cols: N Z L D J
Q_231: [ 34  53  19  15 -38]
Q_654: [ -47 -103   14   18   46]
Q_974: [  6  40 -21  -2  50]
Q_92: [ 13 -56 -28  21 -13]
Q_264: [12  9  0  0 10]
Q_548: [ 14 -38  10 -10 -15]
Q_500: [ 47 -33 -28 -30  -2]
Q_467: [-14  84  25  21  18]
Q_243: [ -1  47  -5 -16 -86]
Q_516: [ -4 -15  37  -9  37]
Q_894: [  5 -43 -14   9  -3]
col: [37 -3] : J
loc: [-103] : Q_654, 2
[ 15 -38] : Q_231
loc: [5] : Q_894, 1

cols: H M S K P X B Y G
Q_974: [-44 -40  24  24 -35   9 -98 -21  26]
Q_243: [ 21  44  13  46  30  36  18   8 -35]
Q_516: [ 26 -41 -35  24 -98  24 -44 -21   9]
Q_92: [74  1 -8 21 44 53 47  2 20]
Q_894: [ -80 -102  -12   43  -50    9  -30  -18   45]
[-41 -35] : Q_516
[-41 -35  24 -98] : Q_516
loc: [47] : Q_92, 7
perm: [-21  26 -44 -40  24  24 -35   9 -98] : Q_974
loc: [43] : Q_894, 4
loc: [-18] : Q_894, 8

cols: V F A C R W T
Q_974: [ 13 -44 -14  21   6 -13   8]
Q_92: [ 82  50 -32  55  41   0  13]
Q_654: [ 15 -19 -14  29  41  -2 -24]
Q_894: [ 33 -72  -6 117 -42  -2  -2]
Q_231: [116 -60   0  39 -76   3 -68]
col: [ 33 116] : V
col: [ 29 117  39] : C
loc: [117] : Q_894, 4
col: [-44  50] : F
perm: [-72 -42  -6  -2  -2  33 117] : Q_894
col: [-72 -60] : F

cols: fom pepiv dar dek
Q_231: [-62 -64 -31   4]
Q_654: [-65 -64 -62   8]
Q_243: [-35 -64 -62  42]
Q_21: [-47 -64 -32 -36]
[-64 -32] : Q_21
loc: [-31] : Q_231, 3
loc: [-36] : Q_21, 4
[-47 -64 -32 -36] : Q_21
[-35 -64 -62] : Q_243
[-64 -31] : Q_231

cols: Vod Lam rure lopuf zab mafev
Q_231: [ -3  -6  58 -22 -25  82]
Q_516: [-47  19  38 -45  38  52]
Q_264: [-55  12  21 -85  -3  10]
[12 21] : Q_264
col: [-45 -85] : lopuf
perm: [-47 -45  19  38  38  52] : Q_516

cols: sosi raru Nufi Pag rifu gidez Beze
Q_974: [-94  32  -7  -6  42 -73 -67]
Q_654: [-94  32  12  -7  42  -7  -8]
Q_894: [ 12  -7 -93  -8  42  32  43]
loc: [-6] : Q_974, 4
loc: [-73] : Q_974, 6
[-94  32  -7  -6  42 -73] : Q_974
[-93  -8  42  32  43] : Q_894
perm: [ -8 -94  32  12  -7  42  -7] : Q_654
[-94  32  12  -7  42  -7  -8] : Q_654

cols: tum feduf Muveg dut fegu Difu
Q_231: [90 -8  3  2 -2  5]
Q_894: [-11   4  -1  -4   2  -4]
Q_243: [-10  -1   2  -4   4 -80]
Q_500: [ -5   0   4   4   0 -63]
Q_467: [61 -6 -3 -3  4 17]
Q_21: [-11   4  -1  -4   2  -6]
Q_654: [ -6  61   4  -3  -3 -29]
Q_974: [ 54   1  11   0  -4 -33]
Q_92: [-43  -3   3  -4  -4   0]
Q_264: [-11   4  -1  -4   2  26]
Q_548: [-28   3   9   5   5  32]
col: [ 4 -3 -1  4] : Muveg
[  0   4   4   0 -63] : Q_500
loc: [9] : Q_548, 3
col: [ 2 -4 -4  4 -3] : dut
[61 -6 -3 -3  4] : Q_467

cols: tov lifan nedu zive Mugo
Q_516: [ 87 -35 -37  45 -11]
Q_92: [ 87  45 -37 -36 -11]
Q_264: [ 20  84 -35  45 -11]
[ 87  45 -37 -36 -11] : Q_92
perm: [-11  45  87 -35 -37] : Q_516
[ 45 -37] : Q_92
loc: [84] : Q_264, 2
perm: [-37 -35  45 -11  87] : Q_516

cols: Tol sube papuf rili pif
Q_243: [ 13  11  50 -40  88]
Q_654: [ -9 -28   4   5   4]
Q_894: [ 22 -28   5   4   4]
Q_500: [-14  32 -28  -8   4]
Q_231: [ -9 -28   2  -5   8]
Q_92: [-28   5   5   4  -9]
[5 4 4] : Q_894
[ 5  5  4 -9] : Q_92
col: [ -9  22 -14  -9 -28] : Tol
perm: [ -9 -28   5   5   4] : Q_92
col: [-40   5   4] : rili
perm: [  4   5   4 -28  -9] : Q_654

cols: Vobu dis balu feku vonuk fozab Bugor viza
Q_231: [-33 -16 -25 -30 -11  10 -13 -29]
Q_548: [ 22 -11  13 -17  48 -37  -8 -85]
Q_264: [ -2  23 -11 -20  53 -11   0 -91]
Q_516: [-25 -29 -16 -11 -30 -13 -33   9]
loc: [-17] : Q_548, 4
col: [-17 -20] : feku
loc: [9] : Q_516, 8
[ 23 -11] : Q_264
perm: [-29 -13 -30 -33 -11 -25 -16   9] : Q_516

cols: Felu korem Sebe gef tenum Vadom daga
Q_264: [-80  40  76  70  67  28 -24]
Q_500: [ 16 -86  39   5 -61  18  75]
Q_654: [-70 -76  79 -46  15  48 -56]
Q_21: [-24 -80  28  67 -35  70  76]
Q_92: [-81  41 -50  65 -72  37 -65]
Q_548: [-76  79 -47  15 -70 -56  48]
Q_516: [  5 -34  28  45  59  13 -81]
Q_894: [ 35 -32  78 -69 -15  83  -1]
Q_467: [-56 -70  21 -65 -23 -27  83]
Q_243: [  3 -86  39 -38 -66  69  59]
Q_974: [-45  53 -79  27 -22  -4 -63]
Q_231: [-50  41 -71  65 -65 -81  37]
perm: [-76 -70 -56 -47  15  48  79] : Q_548
col: [ 15 -35 -72 -70  59 -15 -23 -66 -22 -65] : tenum
perm: [-81 -65 -71  41 -50  37  65] : Q_231
perm: [-80 -35 -24  28  67  70  76] : Q_21
[ 16 -86  39   5 -61  18  75] : Q_500
loc: [3] : Q_243, 1

